Here is a tiny trained network, its code and every weight. The questions are about switching its units off for an input and a target symbol, where a switched-off unit gives its printed mean instead of its output.

import numpy as np


def w(rows, s, z=0):
    codes = np.array(rows[::2]) - 128.0
    scale = np.full(codes.shape[1], s)
    scale[-1] = z or s
    return codes * scale


def norm(h):
    return h / np.sqrt((h * h).mean(-1, keepdims=True) + 1e-5)


def f(y):
    return np.maximum(y, 0)


def softmax(a):
    e = np.exp(a - a.max(-1, keepdims=True))
    return e / e.sum(-1, keepdims=True)


def log_softmax(a):
    a = a - a.max(-1, keepdims=True)
    return a - np.log(np.exp(a).sum(-1, keepdims=True))


def net(x, mask):
    ids = ['αβδεζηθξπστφψω'.index(c) for c in x.split()]
    T = len(ids)
    res = E[ids] + P[:T]
    u = 0
    for l in range(2):
        r = norm(res)
        for j in range(3):
            rows = slice(2 * j, 2 * j + 2)
            q, k, v = (r @ M[l][rows].T for M in (Q, K, V))
            z = softmax(np.where(np.tri(T) > 0, q @ k.T / 2**0.5, -1e9)) @ v
            o = O[l][rows]
            res = res + np.where(mask[u + j], z, o[:, -1]) @ o[:, :-1]
        u += 3
        y = f(norm(res) @ A[l][:, :-1].T + A[l][:, -1])
        res = res + np.where(mask[u : u + 4], y, B[l][:, -1]) @ B[l][:, :-1]
        u += 4
    return log_softmax(norm(res)[-1] @ U[:, :-1].T + U[:, -1])


Q, K, V, O, A, B = {}, {}, {}, {}, {}, {}
E = w([
[196,117,82,104,123,133,152,89],'α',
[197,148,113,127,93,141,120,199],'β',
[139,136,107,91,183,83,89,120],'δ',
[110,125,101,130,189,225,142,131],'ε',
[97,152,177,146,176,129,105,135],'ζ',
[129,103,199,131,122,64,88,79],'η',
[147,127,118,71,125,104,124,123],'θ',
[117,249,187,217,155,148,204,156],'ξ',
[171,207,118,109,135,146,116,70],'π',
[93,66,82,232,171,71,165,106],'σ',
[151,96,156,163,78,147,169,128],'τ',
[125,137,156,95,138,105,115,152],'φ',
[113,130,130,139,132,78,128,156],'ψ',
[153,139,147,67,112,171,157,107],'ω',
],0.02)
P = w([
[213,64,156,132,200,110,76,157],'0',
[166,63,139,119,168,131,61,148],'1',
[94,153,117,91,90,79,181,144],'2',
[194,196,153,250,194,149,121,84],'3',
[77,127,109,122,105,147,42,116],'4',
[108,124,125,72,121,91,206,143],'5',
],0.016)
Q[0] = w([
[86,112,180,127,167,111,186,68],'L0H0',
[128,11,77,115,87,128,61,149],'L0H0',
[83,61,138,109,122,170,47,88],'L0H1',
[138,178,235,199,189,41,236,12],'L0H1',
[109,115,190,89,138,126,131,230],'L0H2',
[76,148,141,191,132,117,218,140],'L0H2',
],0.012)
K[0] = w([
[158,123,151,74,157,102,191,190],'L0H0',
[187,100,112,203,119,145,42,142],'L0H0',
[85,119,153,187,102,167,61,48],'L0H1',
[90,103,150,19,164,35,246,111],'L0H1',
[71,87,124,89,150,136,161,160],'L0H2',
[112,104,174,144,205,149,238,105],'L0H2',
],0.013)
V[0] = w([
[144,115,8,137,174,74,116,141],'L0H0',
[169,134,139,237,125,145,159,129],'L0H0',
[33,119,119,77,229,183,162,71],'L0H1',
[87,165,54,104,159,209,167,213],'L0H1',
[94,128,136,164,158,153,138,149],'L0H2',
[88,100,91,119,74,146,112,161],'L0H2',
],0.011)
O[0] = w([
[176,126,9,137,204,55,138,171,148],'L0H0',
[80,143,83,203,57,173,138,168,123],'L0H0',
[173,172,86,74,33,116,113,254,2],'L0H1',
[59,96,68,67,165,218,160,202,141],'L0H1',
[127,88,134,123,132,145,49,106,108],'L0H2',
[114,126,160,156,226,115,167,17,87],'L0H2',
],0.009,0.01)
A[0] = w([
[35,59,60,173,206,184,172,129,83],'L0N0',
[23,125,132,92,96,14,149,152,75],'L0N1',
[110,35,71,67,53,66,219,101,1],'L0N2',
[59,31,111,140,114,84,254,128,46],'L0N3',
],0.011,0.0082)
B[0] = w([
[135,142,109,100,198,168,108,163,254],'L0N0',
[113,89,114,133,162,51,98,149,145],'L0N1',
[93,70,134,185,155,156,137,30,137],'L0N2',
[140,118,90,97,2,107,151,196,167],'L0N3',
],0.017,0.0095)
Q[1] = w([
[246,106,86,155,98,156,154,126],'L1H0',
[142,127,119,30,148,167,183,112],'L1H0',
[139,108,127,190,100,84,28,102],'L1H1',
[77,95,58,105,56,143,38,61],'L1H1',
[91,132,110,95,190,129,124,90],'L1H2',
[17,120,127,79,109,76,247,108],'L1H2',
],0.013)
K[1] = w([
[120,47,23,59,90,64,93,8],'L1H0',
[136,174,102,38,140,192,119,51],'L1H0',
[195,171,110,166,57,68,25,85],'L1H1',
[184,95,37,157,81,205,13,81],'L1H1',
[127,192,126,113,177,188,151,106],'L1H2',
[238,81,187,162,196,147,182,171],'L1H2',
],0.011)
V[1] = w([
[157,81,127,127,123,125,203,170],'L1H0',
[187,179,143,110,136,129,122,73],'L1H0',
[148,146,146,168,132,190,106,148],'L1H1',
[169,23,138,108,164,157,171,141],'L1H1',
[64,86,160,151,139,103,72,250],'L1H2',
[85,51,143,166,88,83,172,165],'L1H2',
],0.012)
O[1] = w([
[121,94,150,161,113,160,101,160,129],'L1H0',
[53,187,120,112,110,136,142,122,177],'L1H0',
[115,145,102,168,133,181,149,158,155],'L1H1',
[6,90,128,98,147,116,123,136,222],'L1H1',
[57,195,111,95,134,94,168,91,162],'L1H2',
[69,61,103,77,111,67,150,94,3],'L1H2',
],0.014,0.0075)
A[1] = w([
[109,91,184,56,103,60,134,71,63],'L1N0',
[168,125,155,70,22,65,97,147,144],'L1N1',
[94,166,120,173,176,91,66,119,49],'L1N2',
[93,52,122,226,114,188,135,1,2],'L1N3',
],0.013,0.0098)
B[1] = w([
[218,106,129,152,101,191,177,157,216],'L1N0',
[6,140,141,121,148,162,112,115,254],'L1N1',
[135,157,111,90,98,214,185,120,240],'L1N2',
[173,123,41,25,102,184,26,65,205],'L1N3',
],0.015,0.0035)
U = w([
[139,67,110,182,108,98,110,156,213],'α',
[83,124,112,194,229,203,132,62,73],'β',
[157,142,125,55,182,49,91,132,93],'δ',
[140,121,43,48,69,175,144,255,11],'ε',
[69,227,96,95,97,114,199,59,86],'ζ',
[99,111,213,192,119,84,129,42,252],'η',
[161,88,219,51,148,106,144,140,129],'θ',
[66,109,113,220,35,178,189,113,145],'ξ',
[209,171,163,177,76,145,136,183,228],'π',
[85,98,79,192,113,56,135,114,251],'σ',
[143,92,66,54,82,171,87,62,104],'τ',
[161,116,199,61,89,213,228,94,31],'φ',
[171,83,114,139,134,114,235,71,201],'ψ',
[58,102,224,116,96,129,33,195,87],'ω',
],0.0087,0.0039)

Each question gives the input, a string of symbols that net reads in full, and the target symbol t.
The units are the heads (2 rows each of Q, K, V and O) and the neurons (one row each of A and B). Each row of codes is followed by its name. A weight is (code - 128) times the scale printed after its matrix; where a second scale follows, it is the last column's (O, A, B and U).
mask holds one flag per unit, layer by layer, with each layer's heads first. A switched-off unit (its flag False) gives its mean, the last column of its rows in O or B, instead of its output. The means were averaged over made-up inputs and are rounded, as every weight is.
A unit's drop is (log p(t) with every unit on - log p(t) with that unit switched off) / (log p(t) with every unit on - log p(t) with every unit switched off).
The circuit of an input: a set's keep is (log p(t) with only the set's units on - log p(t) with every unit switched off) / (log p(t) with every unit on - log p(t) with every unit switched off). Starting from the 12 units with the biggest drops (on a tie, the unit counted first), units are removed one at a time, each time the one whose removal leaves the highest keep (on an exact tie, the one counted first), for as long as the keep stays at least 0.8.
circuit, biggest first: the units of the circuit, biggest drop first
unit that matters most: the unit with the biggest drop
top k neurons: the k neurons with the biggest drops, biggest first
top k neurons in layer l: the k neurons of layer l with the biggest drops, biggest first
heads that matter: for each layer, one digit per head in row order, 1 if its drop is at least 0.15 and else 0, layers parted by /
input π β α β, target α: unit that matters most	L1H2
input φ ζ δ β, target δ: circuit, biggest first	L0H0, L1H1
input β β θ α β ψ, target σ: heads that matter	010 / 000
input ξ β ζ β, target ζ: circuit, biggest first	L1H2, L0N1
input β ω β, target φ: circuit, biggest first	L0H0, L1N0, L1H1, L0N0
input β ε θ β, target θ: top 2 neurons in layer 1	L1N0, L1N1
input β ω τ σ, target τ: circuit, biggest first	L1N3, L0H0
input δ φ π π β η, target η: heads that matter	010 / 000
input β π θ, target ψ: heads that matter	110 / 000
input π η ζ η, target ζ: circuit, biggest first	L1H2, L0H1
input ζ ζ τ ω, target τ: heads that matter	000 / 001
input β φ α, target τ: circuit, biggest first	L0N2, L1N3
input π β ω, target φ: circuit, biggest first	L0H0, L1N0
input ω φ τ β, target τ: circuit, biggest first	L1N3, L1H2, L0H0
input ξ η δ, target δ: circuit, biggest first	L0H0
input α β β θ φ τ, target ξ: circuit, biggest first	L0N3, L0N2
input β β φ ψ, target φ: top 3 neurons	L1N0, L0N0, L0N1
input δ ω ω β, target ω: top 2 neurons	L0N0, L1N1
input η ψ ψ δ, target ψ: top 3 neurons	L1N0, L0N0, L0N3
input β π ξ ζ β, target β: unit that matters most	L0H1
input π ζ ζ δ τ, target τ: heads that matter	000 / 000
input π β β ω τ π, target ε: heads that matter	011 / 001
input π π τ τ, target τ: heads that matter	000 / 001
